[[121 105 127 138]
 [136 108 125 143]
 [128 103 131 137]
 [136 108 138 143]
 [118 112 127 146]
 [134 114 130 149]
 [134 113 126 149]
 [123 115 129 150]
 [123 115 127 150]
 [121 105 127 138]
 [123 115 114 151]
 [128 104 129 137]
 [134 113 124 149]
 [134 113 127 149]]
Indices start at 0.
The entry directly below 151? 137
The entry in row 0 and column 0? 121
The entry in the top-right corner? 138
The entry at row 2, column 1: 103
The entry in the bottom-right corner is 149
The maximum? 151
The entry in row 2 and column 2 -> 131
The entry directly below 118? 134
The entry just left of the smallest entry? 128
The entry at row 0, column 2? 127
The entry directly above the smallest entry? 108
The entry at row 0, column 1? 105
The bottom-left entry? 134
The entry directly below the smallest entry? 108

((126, 127, 136, 123, 127, 127, 120, 134, 129, 127, 130, 129, 131, 121, 128), (128, 128, 131, 127, 127, 128, 128, 131, 127, 133, 131, 129, 129, 127, 129), (126, 127, 134, 122, 127, 127, 122, 133, 129, 126, 131, 129, 130, 123, 127), (128, 128, 129, 128, 128, 128, 128, 127, 128, 127, 126, 128, 129, 129, 128), (124, 127, 136, 123, 128, 127, 118, 134, 129, 127, 127, 128, 132, 121, 129), (128, 128, 133, 129, 126, 128, 117, 128, 128, 127, 124, 128, 141, 128, 127), (125, 127, 134, 124, 127, 128, 118, 135, 129, 127, 130, 128, 130, 121, 127), (128, 128, 130, 127, 127, 128, 131, 130, 127, 132, 132, 129, 127, 129, 129), (128, 128, 135, 125, 126, 128, 124, 130, 128, 129, 128, 129, 136, 132, 128), (127, 128, 134, 126, 126, 127, 117, 131, 129, 129, 123, 128, 139, 120, 125), (128, 128, 128, 128, 128, 128, 128, 128, 128, 127, 127, 128, 128, 129, 128), (129, 128, 133, 127, 127, 128, 127, 128, 128, 128, 129, 129, 134, 133, 129), (122, 128, 124, 138, 131, 126, 101, 129, 128, 127, 115, 125, 136, 109, 130))
The entry just left of the largest entry is 128
The third smallest entry is 115
The entry just right of the centre entry -> 129
The entry just left of the centre entry -> 118
Find the entry just right of the smallest entry.
A: 129
The 2nd largest entry is 139
The maximum: 141
The first entry in reading order -> 126
The second smallest entry: 109
Find the entry just left of the smallest entry.
A: 126
Find the fourth entry in reading order.
A: 123
Find the third largest entry.
A: 138

Read these off the row that follows.
1) Give the first entry from the left.
2) Give the entry just right of 116.
3) Give the entry just right of 138.
4) Give the entry just right of the smallest entry.
5) Give the entry just left of the largest entry.
[105 147 132 106 145 132 130 119 133 153 146 122 116 138 140 108]
1) 105
2) 138
3) 140
4) 147
5) 133

[[144 116 107 109 137 115]
 [131 119 114 147 112 121]
 [127 113 144 112 144 114]
 [110 128 149 146 117 129]
 [141 152 140 111 146 154]]
The entry directly below the smallest entry: 114
Read off the entry just left of 137.
A: 109
The entry directly above the largest entry: 129
Read off the first entry in reading order.
A: 144
The last entry, reading row by row is 154
The entry just right of 128 is 149
The third entry on the diagonal from the top-right corner -> 112
The top entry of the column that holds the smallest entry is 107
The entry in the bottom-left corner: 141
Read off the 5th entry, reading row by row.
A: 137
Read off the bottom entry of the column that holds the smallest entry.
A: 140

Read these off the array that follows. Counting starts at 0.
1) The entry in row 0 and column 1?
2) The entry in row 0 and column 0?
3) The entry in the bottom-left corner?
4) The entry at row 0, column 2?
5) The entry directly below 107?
6) The entry in row 1 and column 0?
[[152 120 146 144 112 151 144 110 132 152 151 125 116 143]
 [150 127 127 106 144 122 122 119 121 152 137 114 150 103]
 [145 141 138 137 136 137 127 135 146 142 130 147 128 143]
 [123 152 125 153 145 148 151 149 131 124 114 119 103 109]
 [111 132 148 126 128 132 131 112 116 109 134 116 110 149]
 [148 144 148 148 132 137 138 133 109 150 145 123 151 143]
 [117 127 139 151 111 132 138 143 106 129 105 145 136 130]
 [149 142 116 150 114 113 133 105 127 134 119 148 114 124]
 [119 112 142 150 130 122 129 110 133 150 109 148 124 139]
 [122 135 109 146 144 144 144 111 120 141 136 139 146 133]
 [147 137 144 147 128 111 130 113 139 140 117 132 152 141]
 [143 110 150 107 105 131 111 139 118 130 143 132 148 137]
 [125 113 143 145 113 138 145 119 115 116 136 117 115 113]
 [149 114 104 111 131 110 148 109 113 139 129 120 124 120]]
1) 120
2) 152
3) 149
4) 146
5) 145
6) 150

[[117 125 119 122 144 125]
 [143 133 126 124 118 133]
 [134 117 132 123 122 117]
 [134 123 134 123 129 123]
 [124 131 131 135 134 131]
 [126 128 128 137 127 128]
 [127 131 125 136 120 131]
 [122 120 127 142 119 120]
 [137 127 139 133 118 127]
 [131 122 122 106 144 122]
 [136 128 135 128 124 128]]
Rows and columns are numbered from 0.
Report the entry at row 1, column 2.
126
The entry in the bottom-right corner: 128
Report the bottom-left entry.
136
Report the top-left entry.
117
Report the entry at row 1, column 0.
143
Report the entry just left of the smallest entry.
122
Report the entry in row 2 and column 0.
134
Report the entry directly above 129.
122
The smallest entry is 106
The entry at row 0, column 1: 125
Report the top entry of the column that holds the smallest entry.
122
Report the entry at row 1, column 1.
133
The entry in the top-right corner: 125
Report the entry just right of 106.
144
